Below is a small trained network, with its code and all its weights. Each question gives an input and a class and asks what happens when units are switched off, that is, made to give their printed mean instead of their output.

import numpy as np


def w(rows, s, z=0):
    codes = np.array(rows[::2]) - 128.0
    scale = np.full(codes.shape[1], s)
    scale[-1] = z or s
    return codes * scale


def f(y):
    return np.maximum(y, 0)


def log_softmax(a):
    a = a - a.max(-1, keepdims=True)
    return a - np.log(np.exp(a).sum(-1, keepdims=True))


def net(x, mask):
    res = np.array(x, float).reshape(1, 7) / 4 @ E
    y = f(res @ A[0][:, :-1].T + A[0][:, -1])
    res = res + np.where(mask, y, B[0][:, -1]) @ B[0][:, :-1]
    return log_softmax(res[-1] @ U[:, :-1].T + U[:, -1])


A, B = {}, {}
E = w([
[136,108,135,144,148],'x0',
[105,187,86,128,157],'x1',
[185,237,184,216,58],'x2',
[175,196,161,132,58],'x3',
[17,115,98,142,112],'x4',
[157,149,91,160,101],'x5',
[105,1,116,170,82],'x6',
],0.0077)
A[0] = w([
[193,97,176,228,24,252],'n0',
[254,174,92,97,82,253],'n1',
[159,105,116,189,139,24],'n2',
[128,18,47,158,139,253],'n3',
[50,188,196,97,133,159],'n4',
[94,97,139,117,159,53],'n5',
[60,28,53,176,73,253],'n6',
[162,70,107,68,97,214],'n7',
[90,166,235,117,225,195],'n8',
[166,120,124,157,167,3],'n9',
[72,156,103,75,200,4],'n10',
],0.0088,0.0033)
B[0] = w([
[152,152,187,145,212,254],'n0',
[2,217,173,130,179,237],'n1',
[67,153,145,96,151,140],'n2',
[65,154,171,105,215,242],'n3',
[126,186,79,130,86,175],'n4',
[140,126,106,149,80,155],'n5',
[140,136,245,107,160,249],'n6',
[127,156,193,150,141,191],'n7',
[124,158,27,74,121,183],'n8',
[101,159,119,138,163,132],'n9',
[85,107,84,133,145,174],'n10',
],0.0097,0.0092)
U = w([
[198,91,63,53,91,3],'0',
[1,165,77,33,90,30],'1',
[165,172,101,38,201,41],'2',
[140,36,42,79,140,6],'3',
[80,122,208,106,218,253],'4',
[69,162,154,147,120,147],'5',
[110,61,81,42,184,14],'6',
[169,22,76,166,76,3],'7',
],0.0073,0.0033)

Each question gives the input, the list of numbers given to net, and the class t.
The units are the neurons (one row each of A and B). Each row of codes is followed by its name. A weight is (code - 128) times the scale printed after its matrix; where a second scale follows, it is the last column's (A, B and U).
mask holds one flag per neuron, in row order. A switched-off neuron (its flag False) gives its mean, the last column of its row in B, instead of its output. The means were averaged over made-up inputs and are rounded, as every weight is.
A unit's drop is (log p(t) with every unit on - log p(t) with that unit switched off) / (log p(t) with every unit on - log p(t) with every unit switched off).
The circuit of an input: a set's keep is (log p(t) with only the set's units on - log p(t) with every unit switched off) / (log p(t) with every unit on - log p(t) with every unit switched off). Starting from all 11 units, units are removed one at a time, each time the one whose removal leaves the highest keep (on an exact tie, the one counted first), for as long as the keep stays at least 0.8.
circuit, biggest first: the units of the circuit, biggest drop first
most important unit: the unit with the biggest drop
top k neurons: the k neurons with the biggest drops, biggest first
drop when u is switched off: that unit's drop, to one decimal
input [1,-5,-6,-7,-1,-6,-6], class 1: circuit, biggest first => n8, n0
input [5,2,1,-2,6,2,-6], class 1: circuit, biggest first => n0, n6
input [0,6,-2,-4,-6,-7,2], class 2: circuit, biggest first => n1, n8
input [3,5,-3,-8,-2,-7,1], class 6: circuit, biggest first => n1, n0
input [-8,6,-7,3,-7,-4,-1], class 1: circuit, biggest first => n0, n6
input [4,3,2,-2,-1,4,-8], class 1: drop when n4 is switched off => 0.0
input [-8,8,-6,6,-6,-5,-6], class 1: drop when n1 is switched off => 0.1
input [-1,2,3,-3,1,-7,0], class 2: drop when n1 is switched off => 0.3
input [-3,-3,-5,3,-1,-7,-5], class 2: most important unit => n1
input [5,4,8,-5,1,-5,-8], class 1: top 2 neurons => n8, n0
